In the rows, 128 means zero.
Here are made-up things, facts about them, and rows of numbers that follow some of those facts. Name the thing behind each unnamed row.

How the things are related:
peskur | σ b | φ 893
klisim | Ξ fifun | σ a | φ 893
flise | Ξ leflima,plidin | σ f | φ 893
nofe | Ξ nosuplel | σ e | φ 422
tamu | σ a | φ 19
beko | Ξ fiplos | σ a | φ 19
skidrim | σ b | φ 19
dradru | Ξ starin | σ b | φ 893
balun | σ c | φ 19
gubar | Ξ magrokan | σ a | φ 422
penum | σ a | φ 893
statren | Ξ tamu | σ a | φ 19
skeflel | σ f | φ 19
dazur | Ξ fisu,miru | σ b | φ 19
klesiste | σ e | φ 422
fidrulak | σ f | φ 893
grodide | Ξ stelen | σ e | φ 893
brakul | Ξ leflima | σ f | φ 893
lusin | σ a | φ 422
nadri | Ξ skikin | σ b | φ 19
guplam | σ a | φ 19
dinon | σ b | φ 19
baras | σ c | φ 19
truflosis | Ξ brakul | σ e | φ 19
fedur | Ξ fidrulak,kenun | σ a | φ 19
bifon | Ξ geren | σ d | φ 19
nugrok | σ d | φ 893
bomer | Ξ flegruskur | σ e | φ 893
nuzuk | Ξ sulor | σ a | φ 893
bruzuse | σ e | φ 19
flegruskur | σ c | φ 19
fifun | σ d | φ 19
bribrus | Ξ dazur | σ a | φ 422
magrokan | σ c | φ 19
gibribron | Ξ guplam | σ c | φ 19
fluklostan | Ξ nebas | σ f | φ 19
vogrik | σ a | φ 422
kenun | σ b | φ 422
vedum | Ξ turel | σ b | φ 19
brosal | Ξ naflas | σ a | φ 893
klude | Ξ grube | σ e | φ 19
zudranes | σ a | φ 893
dunor | σ f | φ 422
grista | σ e | φ 893
plidin | Ξ leflima | σ c | φ 893
floros | σ c | φ 19
fiplos | σ d | φ 422
graga | σ b | φ 19
broflu | σ a | φ 893
flidra | σ f | φ 19
vade | Ξ skidrim | σ a | φ 19
draner | Ξ dunor | σ a | φ 422
zazir | Ξ leflima | σ d | φ 893
floflol | σ a | φ 422
voskir | Ξ zudranes | σ e | φ 19
noklal | Ξ brakul | σ a | φ 19
lilin | Ξ voskir | σ a | φ 19
beflan | Ξ starin | σ a | φ 893
seklos | σ d | φ 893
skoper | Ξ sogu | σ e | φ 19
turel | σ a | φ 422
piplus | Ξ dunor,draner | σ b | φ 422
bebegror | Ξ zudranes,nuzuk | σ f | φ 893
gravuk | Ξ bebegror | σ e | φ 19
skikin | σ a | φ 893
miru | σ a | φ 422
grube | σ e | φ 19
nefle | Ξ dunor | σ a | φ 422
dreskos | Ξ grigam | σ a | φ 893
sigir | Ξ penum | σ d | φ 893
leflima | σ d | φ 19
stelen | σ d | φ 893
sadre | σ f | φ 19
vutri | σ a | φ 19
parum | σ b | φ 422
nosuplel | σ d | φ 19
desti | Ξ floflol | σ a | φ 19
fluri | Ξ dunor,piplus | σ c | φ 422
dridra | σ d | φ 19
geren | Ξ bruzuse | σ d | φ 893
naflas | σ b | φ 19
sogu | σ b | φ 893
plotrifor | σ e | φ 19
rogol | σ c | φ 19
lestin | σ c | φ 893
sulor | σ a | φ 19
nebas | σ b | φ 19
grigam | Ξ piplom | σ d | φ 893
fisu | σ b | φ 422
fluva | Ξ vogrik | σ d | φ 893
godrik | σ d | φ 422
brosur | Ξ grodide | σ b | φ 19
tufleto | σ f | φ 422
piplom | σ a | φ 893
starin | σ d | φ 19

Known rows:
dradru: [112 145 126  92 130 117 133 105 146 210 145 117 113 123 150 119 132 153
 136 116 113 132  79 187 165 177 153 144 125 139 129 142 125 122  72 151]
geren: [209  97 161  84 104 131  90 123 123 239 137 124 146 115 144 160 132 165
 175 119 100 146 168 139 215 125 137 146  94 157 148 136 130 145 170 176]
vade: [ 76 146 139 144 135 128 134 137 125 100 122 133 132 126 123 117 116 104
  82 141 141 155 136 113  66 140 112 115 143 123 143 102 127 103 104  60]
nuzuk: [144 186  56 123 132 136 121 154 167 211 134 129  98 126 167  89 115 120
 102 132  96 151 145 219 100 120 112 119 184 123 125 135 136 149  93 163]
bebegror: [241 161 122 136 144 144 122 152 125 172 146 146 102 138 163 101  72 141
 131 117  82 129 210 145 136  84  83 106 150 127 131 165 139 179  92 212]
sulor: [ 86 165  95 143 131 140 131 160 153 108 102 143  91 123 128  91 108  96
  74 163 128 147 155 136  69  91  93 128 163 126 108  95 129 151 133  80]
brosur: [ 52 124 169 112 131 117 141 109 139  99 115 127 109 120 114 122 118 126
 108 146 144 132  94 104 136 150 129 152 100 146 115 105 126 119  97  67]
nosuplel: [150  78 197 104 104 137  95 126 114 129 102 136 142 115 106 159 122 140
 148 150 132 138 180  55 186  92 117 155  76 159 130  99 128 149 210  94]
dunor: [237 119 102 153 203 145 111 150  91 128 124 133  89 148  91 170 133 110
 170  94 137  75 158  69 111  63 117 111 154  67 135 168 132 137 173 244]
grista: [149 155  90 124 108 118 164 109 155 192 138 126 134 132 151  99 139 142
 140 104 124 117  62 188 145 185 162 132 161 147 123 141 119 129  91 151]
noklal: [ 46 120 138 156 125 131 101 150 134  38 127 114 193 126 128 109 118 120
  75 141 127 137 112  76  82 119 141  93 161 113 138  89 162 113  94  58]
sogu: [118 147 114  91 124 129 127 106 141 229 133 122 106 124 142 109 145 156
 138 122 114 118  65 187 166 164 162 149 143 127 118 133 112 136 110 157]
leflima: [123  50 189 117  89 147  58 144 118  78 102 120 203 115 107 147 132 160
 143 157 117 114 145  16 201  60 152 133 105 142 116  79 155 169 224  96]
stelen: [211  96 155  84 102 136  89 123 119 247 133 126 140 116 140 154 137 167
 177 122 101 139 162 139 214 122 141 149  99 151 145 131 122 152 188 180]
penum: [142 166  85 124 127 137 120 137 125 232 143 129 124 129 151 103 143 135
 113 116 110 142 106 195  94 159 144 113 183 102 149 125 109 119 117 150]
voskir: [ 91 153 102 143 110 120 174 133 184  69  98 139  98 127 128  87 103 102
 102 150 142 124 113 130 120 118 110 148 138 171  83 110 138 161 107  82]
floflol: [ 93 131  40 147 149 124 133 160 119 113 145 115  90 130 125 144 170 105
 126 133 134 129 119 192  69 119 127 113 140  70 128 147 114 106 148 172]

Rows to name:
No name comes twice in this set of rows, the named rows included.
[149  79 202 104 107 133  94 122 119 118 106 133 151 114 110 163 116 136
 147 148 131 144 189  57 189  91 113 152  71 167 132 104 138 143 192  93] : dridra
[148 151  93 123 104 115 170 115 151 198 141 126 127 131 150 101 139 144
 142 104 125 121  61 190 143 192 163 134 157 145 127 139 113 128  91 153] : grodide
[ 57 109 140 157 101 115 144 127 158  12 119 114 200 130 125 102 121 130
 104 132 142 109  60  70 132 142 162 116 144 151 109  98 162 128  86  62] : truflosis
[143 164  86 124 127 136 125 141 123 236 144 129 118 128 151 103 142 136
 114 116 110 144 105 195  91 162 144 113 181 100 151 125 106 118 116 148] : piplom
[ 61 145  71 111 135 139 114  61 125  64 128 113 132 138 127 140 194 119
 149 142 142  93 107 224 137 105 135 139  99 105  80 181 117 106 166 159] : fisu
[106 126  78 107 198 112 119 114 165 128 117 101  85 131  99 178 158 101
 160 107 154  94  80 142 148 118 150 152 124 109 110 162 159 104 106 197] : piplus
[218 131 140 125 111 128 144 116 122 184 144 135 140 136 147 119 117 157
 164  97 110 112 125 138 169 150 140 123 136 146 136 153 122 148 116 180] : lestin
[162  65 108 107 125 124  96 144 115 123 133 112 113 118 115 194 164 137
 190 138 124 124 175 136 191  80 124 148  59 118 123 154 130 139 219 201] : fiplos
[ 80 165 109 143 137 131 132 154 161  89 111 136 102 123 135 101  95  91
  73 157 128 159 168 138  71 102  85 123 149 137 117 106 145 136  98  75] : lilin
[ 45 159 171 107 119 145 112  38 129  54 105 133 172 134 125 111 143 118
 106 149 148 116 122 147 131 124 122 142 104 155  93 135 127 105 128  47] : dazur
[ 90 135 136 144 109 118 175 114 148  78 109 135 132 130 117 104 124 115
 112 132 155 119  81 103 116 158 137 139 134 155 109 105 122 125 114  66] : plotrifor
[187 106 110 162 164 130 132 158  78  69 157 131 100 143 122 159 125 126
 155 115 119 107 182 112 105  84  99  98 105  74 137 179 122 131 142 218] : tufleto
[140 167  90 123 132 134 121 134 129 220 147 125 129 129 155 107 136 133
 111 114 109 146 112 196  94 161 140 110 178 108 152 132 119 113  99 149] : broflu
[ 86 132  49 147 157 114 135 156 127  95 152 110 100 130 132 152 159 101
 124 128 133 140 132 195  69 130 121 109 126  80 135 156 129  93 114 166] : gubar
[ 89 133  44 148 152 119 131 159 125 101 148 112  98 130 128 147 164 103
 124 130 133 133 126 191  71 122 123 110 135  76 130 152 124 100 130 170] : lusin

The same things again, as new rows of numbers:
Known rows:
piplus: [109  80  48 126 111 110 128  96 155 118 147 102 133  85 125 170 117 151
  97  80 132 173 122  76 158 186 140 141 108 140 178 116 165 102 141 144]
brakul: [101 133 121 115 137  81 136 113 159 150  94 171 190  97 194 174 107  93
  94 173 215  73 112  99 146 147 114 105 177 162  98 128  83 102 154 209]
dazur: [114 114 145 158 154  95 125 138 140 125 113 107 164  74  99 119 104 148
 131  97 134 154 143 168 138 133 134 116  82 109 148 119 147 132 120 105]
grista: [ 97 135 108 122 144 151 119 135 125 108 102 166 151 135 113 171 103 136
 147 150 137 147 134 119 161 122 113 108 145 138 100 123  77 101 162 126]
piplom: [104 108 129 171 133 112 145 151 124  99  85 105 168 133 103  92  96 144
 173 116 137 169 124 150 138 145 155 102 130 177 124  72 119  49 150 189]
dunor: [103  92  59  97 113 131  63  98 163 123 157 118 105 122 134 165 160  95
  86 131 194 158 116  68 163 177 124 161 162 139 133 118  89 149 131 193]
gubar: [126 121 114 183 110 112 122 129 157 122 121  93 153  84  97  88 126 151
 159 102 144 172 124 110 147 178 153 139 130 183 183 120 145  76 133 175]
fluva: [ 98 141  77 101 167 159  76 150  86 116  78 189 159  88 172 180  86 156
  93 138 123 113 123 104 165 160  64  72 102 105  88 136  84 128 152  83]
fifun: [107 111 106  90 169 169  61 159 141  95 118 189 130  78 130 178 103 134
  62 145 122 109 143 136 160 137  69  83  81  98  99 143 102 153 134  80]
dradru: [104  84  64 176  76 103 127 182 125  90  80 114 180  85 161 149 119 161
 141 121 117 167 125 163 154 134 118 107 136 128  92 129  93  41 159 132]
tufleto: [107 124  98 142 125 143  54 116 160 126 149 116 113 107 124 150 159  97
 113 168 192 143 117  75 163 163 115 158 164 155 120 132  81 149 121 185]
plotrifor: [105 114 132 115 147 150 106 135 161 104 134 154 132 115  95 160 125 119
  90 145 139 133 156 155 146 115 126 124 114 107 135 136  87 146 152  95]
gibribron: [117 115 121  88 134  95  50 124 152 148 101 142  98 104 177 148 176  92
  81 171 220  70 116 147 114 187 107  99 143  98  97 105  79 153 119 119]
grigam: [ 97 149  97 106 169 143  76 143  79 145  74 187 163  84 165 179  82 165
 102 128 127 102 125 110 165 161  63  76  93 101  88 133  87 134 144  82]
bomer: [ 97 144 107 133 136 128 127 126 113 126  93 155 161 124 120 172 104 143
 134 138 144 137 132 132 162 132 100 113 144 127 103 124  78  98 161 129]
nugrok: [ 98 134  77  94 169 170  70 159  96  98  84 192 150 102 163 178  87 150
 110 150 120 125 124  92 164 149  65  71 104 108  88 138  85 130 153  82]
floros: [119  99 122  85 143 117  50 133 158 132 110 153  98 119 170 146 176  91
  95 173 216  74 115 135 110 180 119  94 142 100  95 106  79 153 123 115]

Name these rows:
No name comes twice in this set of rows, the named rows included.
[ 97 157  89 132 124 136  87  95  76  79  93 116 130 105 150 178 155  94
 113 170 182 116 114 161 133 187 108 139 175 168 123 114  74 132 135 201] : bebegror
[ 98 119 106 104 136 126  78 129 125 106 110 148 128 138 147 159 137  95
 149 172 184 125 116 121 159 139 117 132 167 142  91  98  76 129 142 199] : fidrulak
[106 146 102 167 127 145  85 113 155 146 137 123 137  87 103 167 131 147
  97 130 151 153 135  80 164 156  98 145 139 139 151 143  86 136 149 112] : nofe
[103 124  95  87 139 120  50 132 120 136  79 165 100 139 193 163 166  95
 152 174 212  81 113  90 146 187 106  80 165 117  87  82  75 135 144 162] : lestin

Now the same things, written a new way:
Named rows:
gravuk: [ 67 118  87 115 130 106 124 220 106 151 181 135 173 153  85 166 107 179
 182 163  84 163 148 121 189 188 124 101]
tamu: [133 131 146  99 116 151 158 131 126  70 109 125  96 109 183 103  95 124
 130  97 147 100 127 106 100 107 152 154]
bifon: [115 145 130 121 162 112 149 131 151 193 129 104  97 132 136 122 150 151
 111 134 111 185 162  68 142  63 110  77]
fluri: [208 131 124 173 163 134 102 106 183 132 162 118  99 135  91 149 178 130
 129 142 119 127 124 115 100  80 100 158]
dunor: [126  91 152 165 140 128  90 169 155  94 171 152 176 126 105 199 136 141
 197 141 118 118  90 154  90 167 114 176]
grigam: [142 153 159 150 154 103 105  72 130 220 100 120 142 120 107 116 162 116
  82 125 108 163 132  99 137  94  75  76]
godrik: [156 149 154 159 192  91 112 101 169 196 156 106 103 138 123 124 172 130
 105 147  91 188 151 123 101  88 108  95]
bribrus: [177 119 140 160 160 138  92  91 132  45 140 110  70 148 133 105 111 100
 116 128 142  93 122 155  68 120 155 134]
voskir: [ 62 125  99 114 131 105 128 225 107 151 179 133 178 147  89 167 107 177
 181 162  82 165 150 121 183 192 125 110]
gubar: [188 109 134 147 140 143 112  84 143  76 143 134  82 127 160 103 119 113
 133 117 132  99 121 168  75 115 153 148]
magrokan: [124 159 132 124 156 142 165 131 165 127 109 119 107 118 128 116 127 143
 112 118 141 155 139  71 116  91 121 154]
broflu: [175 127 152 138 104 149 104  65 101  96  85 142 128 107 145  94 109  96
 108  94 147  73  97 137 108 129 116 140]
plidin: [157 183 118 189 121 129 116  75 131 187  75 118 116 121  91 101 144 123
 101 124 170 131  69 104 114 121 100 151]
klisim: [178 119 141 141 102 151 102  59 102  96  88 144 122 110 141  93 110 101
 111  97 148  70  97 140 114 123 119 129]
fidrulak: [ 94  98 135 167 113 143  94 112 111 116 100 180 198 121  97 151  99 138
 167 120 140 116  77 147 127 187 102 134]
fedur: [145 113 119 109 111 159 151 119 126  72 114 128  84 115 173 101  97 132
 137 102 149  95 128 108 111  95 154 134]
dridra: [112 157 143 119 164 107 150 140 151 191 127  96 102 128 135 123 152 147
 109 133 108 183 161  65 136  67 110  87]

Which thing is each row?
No name comes twice in this set of rows, the named rows included.
[191 166 173 134 118 138  98  90  89  92  94 132 138 100 135  75  84 101
 111  90 113  68 100 120 104 164 104 163] : zudranes
[158 160 149 104 127 145 142 149 111  66 122 116  96 107 168  84  75 132
 137  97 118  92 130  90 103 133 141 166] : sulor
[ 91 122 107 196  91 132  90 123  99 148  94 159 170 127  90 149 105 147
 179 130 170 115  37 146 121 194 118 141] : brakul
[143 174 128 181 130  93 100  82 117 250  93  98 112 128 101 109 169 128
  99 138 139 159  92 100 133  99  88  82] : zazir
[141 124 134 105 115 153 150 128 125  71 110 124  89 111 176 102  96 128
 134 101 148  97 127 105 105 103 153 146] : vutri
[166 133 162 152 164 132 100 102 135  44 134 108  83 138 140 106 110  90
 109 122 138  97 124 151  60 131 155 151] : miru
[138 158 171 146 157 102 110  77 130 218  97 119 150 117 111 116 160 113
  80 123 106 165 133 100 133  99  75  84] : stelen
[170 147 126 111 124 151 133 139 109  67 128 120  83 116 158  83  74 140
 143 100 120  86 128  90 115 124 142 151] : lilin
[112  85 116 180 148 136  96 133 149  96 162 168 152 142 107 161 111 154
 192 144 124 138  99 172  94 174 136 141] : tufleto
[135 148 112 133 151 147 157 122 163 128 115 123  95 127 119 116 128 149
 117 123 141 151 139  72 126  83 120 138] : gibribron
[210 110 155 141 129 137  99 114 147  75 155 120  97 116 151 138 146 104
 142 117 126  74 113 149  77 104 130 172] : draner
[215 103 145 145 127 138  97 109 146  77 158 121  90 122 147 138 148 107
 145 120 127  73 111 151  83  98 132 163] : nefle
[ 73  84  93 144 118 153 131 166 129  90 135 164 144 135 116 161  90 177
 196 131 142 132 106 114 137 150 138 125] : fluklostan

The same things again, as new rows of numbers:
Known rows:
leflima: [ 90 122 158 130 150  84 112 113 147 173 159 139 145]
skeflel: [142  89 101 155 157 153 137  94 139 172 116 133 132]
broflu: [142 117 146 144 139  89 113  79 114  93 132 141 141]
floros: [133 103 113 148 161 140 125  99 132 171 120 135 141]
piplom: [104 101 142 145 149  72 112 107 136 122 104 123 146]
vade: [110  97 159 141 165  92 120 125 132 141 111 123 137]
tufleto: [185  63 149 149 191 197 134 104 107 163 135 139  97]
bruzuse: [102 130 179 124 156  75 103 108 101 145 134 128 150]
truflosis: [127 135 188 129 159  76 107 112 108 115 157 148 144]
nebas: [160  53 141 158 112 147 199  49 139 108 123 116  85]
dridra: [111 118 166 129 154  90 112 106 110 144 131 127 143]
dradru: [143  62 117 158  96 116 205  66 159 115 109 111  99]
piplus: [160  86 176 149 122 212 209 133 152 165 116  89  67]
bomer: [102 142 164 128 140  52 103 108 112 121 130 135 159]
statren: [126 111 154 136 155 101 124 110 119 144 127 130 138]
draner: [162 146 206 135 165 184 123 156 109 144 139 122 108]
sadre: [182  79 117 156 162 155 129  84 124 116 126 139 121]

Name these rows:
No name comes twice in this set of rows, the named rows included.
[207  95  99 162 161 108 167 114 122  96 114 166 138] : bebegror

